Here is a tiny trained network, its code and every weight. The questions are about switching its units off for an input and a class, where a switched-off unit gives its printed mean instead of its output.

import numpy as np


def w(rows, s, z=0):
    codes = np.array(rows[::2]) - 128.0
    scale = np.full(codes.shape[1], s)
    scale[-1] = z or s
    return codes * scale


def norm(h):
    return h / np.sqrt((h * h).mean(-1, keepdims=True) + 1e-5)


def f(y):
    return np.maximum(y, 0)


def log_softmax(a):
    a = a - a.max(-1, keepdims=True)
    return a - np.log(np.exp(a).sum(-1, keepdims=True))


def net(x, mask):
    res = np.array(x, float).reshape(1, 4) / 4 @ E
    u = 0
    for l in range(4):
        y = f(norm(res) @ A[l][:, :-1].T + A[l][:, -1])
        res = res + np.where(mask[u : u + 6], y, B[l][:, -1]) @ B[l][:, :-1]
        u += 6
    return log_softmax(norm(res)[-1] @ U[:, :-1].T + U[:, -1])


A, B = {}, {}
E = w([
[82,104,149,228],'x0',
[209,99,30,120],'x1',
[119,6,152,110],'x2',
[45,143,54,99],'x3',
],0.012)
A[0] = w([
[120,49,183,95,29],'0.n0',
[253,169,152,139,22],'0.n1',
[195,49,87,104,86],'0.n2',
[103,150,175,101,34],'0.n3',
[117,122,149,164,68],'0.n4',
[103,96,171,209,2],'0.n5',
],0.037,0.0075)
B[0] = w([
[159,77,184,74,220],'0.n0',
[210,226,167,152,252],'0.n1',
[137,111,3,106,242],'0.n2',
[96,177,152,103,178],'0.n3',
[111,129,120,160,169],'0.n4',
[114,101,145,236,225],'0.n5',
],0.054,0.014)
A[1] = w([
[181,109,176,142,33],'1.n0',
[141,67,178,158,65],'1.n1',
[142,97,148,116,35],'1.n2',
[163,52,209,60,33],'1.n3',
[118,42,171,226,4],'1.n4',
[142,4,203,112,15],'1.n5',
],0.029,0.0041)
B[1] = w([
[167,148,88,132,178],'1.n0',
[167,120,97,174,193],'1.n1',
[142,117,143,101,144],'1.n2',
[185,55,187,76,188],'1.n3',
[84,121,110,254,250],'1.n4',
[223,64,145,71,208],'1.n5',
],0.035,0.014)
A[2] = w([
[60,72,139,242,127],'2.n0',
[56,139,2,140,130],'2.n1',
[114,78,159,185,2],'2.n2',
[107,19,80,89,48],'2.n3',
[117,89,103,183,27],'2.n4',
[64,122,170,126,46],'2.n5',
],0.023,0.006)
B[2] = w([
[83,70,141,175,250],'2.n0',
[16,107,51,98,245],'2.n1',
[106,106,74,161,177],'2.n2',
[241,252,127,122,192],'2.n3',
[137,111,116,161,176],'2.n4',
[129,152,175,98,139],'2.n5',
],0.029,0.012)
A[3] = w([
[3,164,170,101,196],'3.n0',
[124,122,124,148,4],'3.n1',
[135,131,151,151,50],'3.n2',
[110,96,31,110,121],'3.n3',
[105,134,194,202,189],'3.n4',
[192,170,99,144,116],'3.n5',
],0.032,0.0039)
B[3] = w([
[104,84,255,156,210],'3.n0',
[123,123,146,141,143],'3.n1',
[133,131,108,127,153],'3.n2',
[103,134,66,76,248],'3.n3',
[179,107,64,176,232],'3.n4',
[63,139,148,113,238],'3.n5',
],0.042,0.014)
U = w([
[98,110,254,156,95],'0',
[126,81,109,241,183],'1',
[136,122,127,138,9],'2',
[122,144,33,74,164],'3',
[186,229,158,157,187],'4',
[216,61,172,92,158],'5',
[27,96,148,98,118],'6',
],0.025,0.011)

Each question gives the input, the list of numbers given to net, and the class t.
The units are the neurons (one row each of A and B). Each row of codes is followed by its name. A weight is (code - 128) times the scale printed after its matrix; where a second scale follows, it is the last column's (A, B and U).
mask holds one flag per neuron, layer by layer. A switched-off neuron (its flag False) gives its mean, the last column of its row in B, instead of its output. The means were averaged over made-up inputs and are rounded, as every weight is.
A unit's drop is (log p(t) with every unit on - log p(t) with that unit switched off) / (log p(t) with every unit on - log p(t) with every unit switched off).
The circuit of an input: a set's keep is (log p(t) with only the set's units on - log p(t) with every unit switched off) / (log p(t) with every unit on - log p(t) with every unit switched off). Starting from the 12 units with the biggest drops (on a tie, the unit counted first), units are removed one at a time, each time the one whose removal leaves the highest keep (on an exact tie, the one counted first), for as long as the keep stays at least 0.8.
units of the circuit, in order: the units of the circuit, biggest drop first
most important unit: the unit with the biggest drop
top k neurons: the k neurons with the biggest drops, biggest first
k most important neurons of layer l: the k neurons of layer l with the biggest drops, biggest first
drop of u: that unit's drop, to one decimal
input [-3,-8,7,-8], class 5: most important unit : 0.n0
input [-2,-1,-6,2], class 0: 3 most important neurons of layer 0 : (0.n2; 0.n5; 0.n1)
input [-1,-1,-5,3], class 6: top 3 neurons : (0.n0; 0.n1; 0.n5)
input [-3,-5,1,8], class 0: top 3 neurons : (0.n2; 0.n0; 0.n5)
input [-4,1,-5,7], class 6: units of the circuit, in order : (0.n5; 0.n1; 0.n2)
input [-4,-4,-3,-1], class 0: top 2 neurons : (0.n3; 3.n0)
input [4,3,-8,4], class 6: top 4 neurons : (0.n0; 0.n1; 0.n5; 0.n2)
input [-5,-8,-6,-4], class 4: top 2 neurons : (2.n1; 0.n1)
input [2,-5,8,2], class 5: top 3 neurons : (0.n0; 1.n5; 1.n3)
input [6,5,-4,5], class 6: 3 most important neurons of layer 1 : (1.n3; 1.n5; 1.n4)
input [3,2,-5,5], class 6: top 4 neurons : (0.n0; 0.n1; 0.n5; 1.n3)
input [0,-8,-8,-1], class 0: top 2 neurons : (0.n2; 3.n0)
input [3,4,-1,4], class 3: top 2 neurons : (0.n5; 0.n0)
input [-6,6,-6,-6], class 4: units of the circuit, in order : (0.n1)
input [5,7,-4,6], class 6: 2 most important neurons of layer 0 : (0.n0; 0.n5)
input [3,0,-8,8], class 6: top 2 neurons : (0.n0; 0.n1)
input [0,-4,8,-5], class 5: top 2 neurons : (0.n0; 1.n5)
input [2,-4,-7,5], class 0: 4 most important neurons of layer 0 : (0.n2; 0.n5; 0.n0; 0.n1)
input [-3,-6,-7,4], class 0: 2 most important neurons of layer 0 : (0.n2; 0.n1)
input [0,2,3,-5], class 3: units of the circuit, in order : (0.n2)
input [-3,-4,-1,5], class 0: 2 most important neurons of layer 0 : (0.n2; 0.n0)
input [6,5,-4,-8], class 4: drop of 0.n1 : 1.2
